[ -6  67 -10 -24  16   3  15 -16  69 -10  -6  37  23   9 -30 -30  10   0]
C L
[ 17  12 -25 -12  38  27  12 -17 -34  -8   5  24   6  -1  -8 -25   5  -1]
W G
[ 19  48  -3  -1  -1 -27   2  -1 -75   2  16  -4 -19 -11  -7 -21  18 -23]
S R
[  0  56   2  -7  18 -15  15  36 -11  -5   4 -17 -13   2   1  58  10   8]
Q N
[ -3  23 -36 -16   5  14   9  -1  66  -3 -16  16  36   5 -33 -28  16  64]
C Y
[ -2  -1 -15   1  35  23  -4  44 -32   0   7 -56 -23  13  33 106  -2  63]
Q B
[  7  40  -1 -15  46  16  -3  35 -67   4  11 -33  21 -12   1  44  20 -21]
S K
[ -5  50   9   4   2 -29  19  32  -5  -7   8   4 -11   0 -11  37  19  -2]
Q N
[  2   2 -15 -22  83  48  14 -17  -8 -14  -2   4  13   7   0  32   4  11]
W T
[ 12  56 -18 -20  33  46   7 -30 -23 -13  -9   9  11  -1  -5 -18  -3 -20]
W T
[ -8   9 -16 -13   8  17  10 -20  38  -7 -12   3  23  -4 -11 -37   8  33]
C L
[ -5  53 -13 -19  -9  -1   1 -14  62   7 -10  -3  25  -5 -15 -38  15  34]
C Y
[ 17  21   3  -7  -8  -5  14   8 -72  -8  12  30 -12 -14 -17   2  18 -67]
S K
[ -8  65 -16 -26   4  33  18  16  59  -1 -19  18  20   1 -17  -5   8  39]
C L
[ -8  -9   8  -5  24 -10   5 -45  23 -17  -3   9  22  -2 -10 -37  -4 -18]
W T
[ 21  72  -4  -6 -15 -48   5   9 -89 -11   1 -21 -17  -9  -9   1  25 -42]
S R
[ 18  13 -10  -3  -2  -8   3  -5 -70   0   4   4   4 -13  -7 -24  19 -33]
S R
[  2  21   2 -10  61  -4  10 -20 -34 -13   9  22  27  -2 -26 -31  18 -26]
W G
[-15  19  30   5  10 -14  30  19 -25 -23   1 -12 -35  -7   3  38   9   0]
Q B
[  2  31   1 -18  16  18  22 -13  -6 -17  -1  48   9   5 -23 -17   6 -41]
W G
[ 11  71 -20 -32  16  10   5  17 -61  -1   9 -29   4  -8  -1  14  22  -1]
S K
[ 12  39  -9  -3   9  -4  11   8 -93   5  16   8 -16 -19 -17 -50  30  -7]
S R
[-18  54  22  11 -14 -32  33  35 -42 -19   9 -10 -21  -1 -12  19  11  -6]
Q B
[ -4  61  36   4  -5 -58  35 -41 -36 -27  16  52   2  -2 -44 -92   9 -76]
W G
[-17  28  23  11 -11 -23  15  14 -36 -12   3 -13 -20  -6   2   1   4  -7]
Q B
[ 19  40  -2   5 -14 -36  -3  -7 -89   5   9 -23   1  -8  -5 -22  15 -49]
S R
[ 18  36  -2  -9   4   1   1  -7 -66   5   8  -3  -5  -9 -16 -25  15 -20]
S R
[ -5  26 -10  -7   5  -5  10 -17  56  -7 -12  24  19   3 -21 -32   7  23]
C L
[  2  36   2 -20  43  10  24 -41   4 -15  -3  31   1  -7 -30 -49  11   0]
W G
[ -7  22  20  -2  22 -14   6  32  -4  -3   0 -13 -22  -1   0  64  15  14]
Q B
[  6  31   2  -6  21   7  25 -34 -40 -13  18  57  28  -6 -39 -77   0 -67]
W G
[ -7  62  -6 -23  11   8  15  -7  60  -1  -7  15  26  -1 -22  -6  11  25]
C L
[ -3  51 -13  -7  12  -4   7  -5  52   6  -4   3  17   7 -13 -16  14  52]
C L
[-11  71  16   7  -9 -40  19  47 -41  -3  12 -14 -10  -6 -10  28  17 -12]
Q N
[ 15  39  11 -18  -8   0  17  -1 -44  -6   6  15  -3 -16 -19 -15  23 -58]
S K
[ -2  51   8   3 -18 -19  13  27 -47  -6   6 -12 -15  -5  -7   5   8 -16]
Q B
[  7  34  10 -16  15  -6   7  16 -21   4   2  -8 -11  -5  -9  31  23 -20]
S K
[ -5  37 -28 -24  53  49  20   7  42  -4  -5  27  21   2 -19  10  14  59]
C L
[ 16  64   8 -19   5 -14  10 -14 -62  -7   1  11  -7  -4  -5  -5  20 -61]
S K

[ 22   5  20  12   2   7  -1 -34  -6  16  -8  -8 -10  -4   1   0 -42  -6]
(20) H
[ 24  14 -12  -9 -22   5  18  20 -24   9  39  12   6  15  -1 -13   8  24]
(27) P
[ 18  12 -23  -8 -14  26   0 -11 -15 -30  -3   4  -6   3 -13 -13   3  24]
(22) M
[ 16   9 -27  -2 -13  -7  12  10 -19  -2  24   1   9  10  -5 -16  -1  22]
(27) P
[ 19   7 -13   0  -5  21   4 -25   5 -21 -12   7  -7  11   3 -25 -12   4]
(29) V
[ 35   3  16   9   2   1   4 -27  -9  14   6  -3  -6  -8   2  -1 -25  -6]
(20) H
[ 13  15 -35 -15 -15  18   6  -1 -10 -27   1   6   0  14  -5 -18  17  24]
(22) M
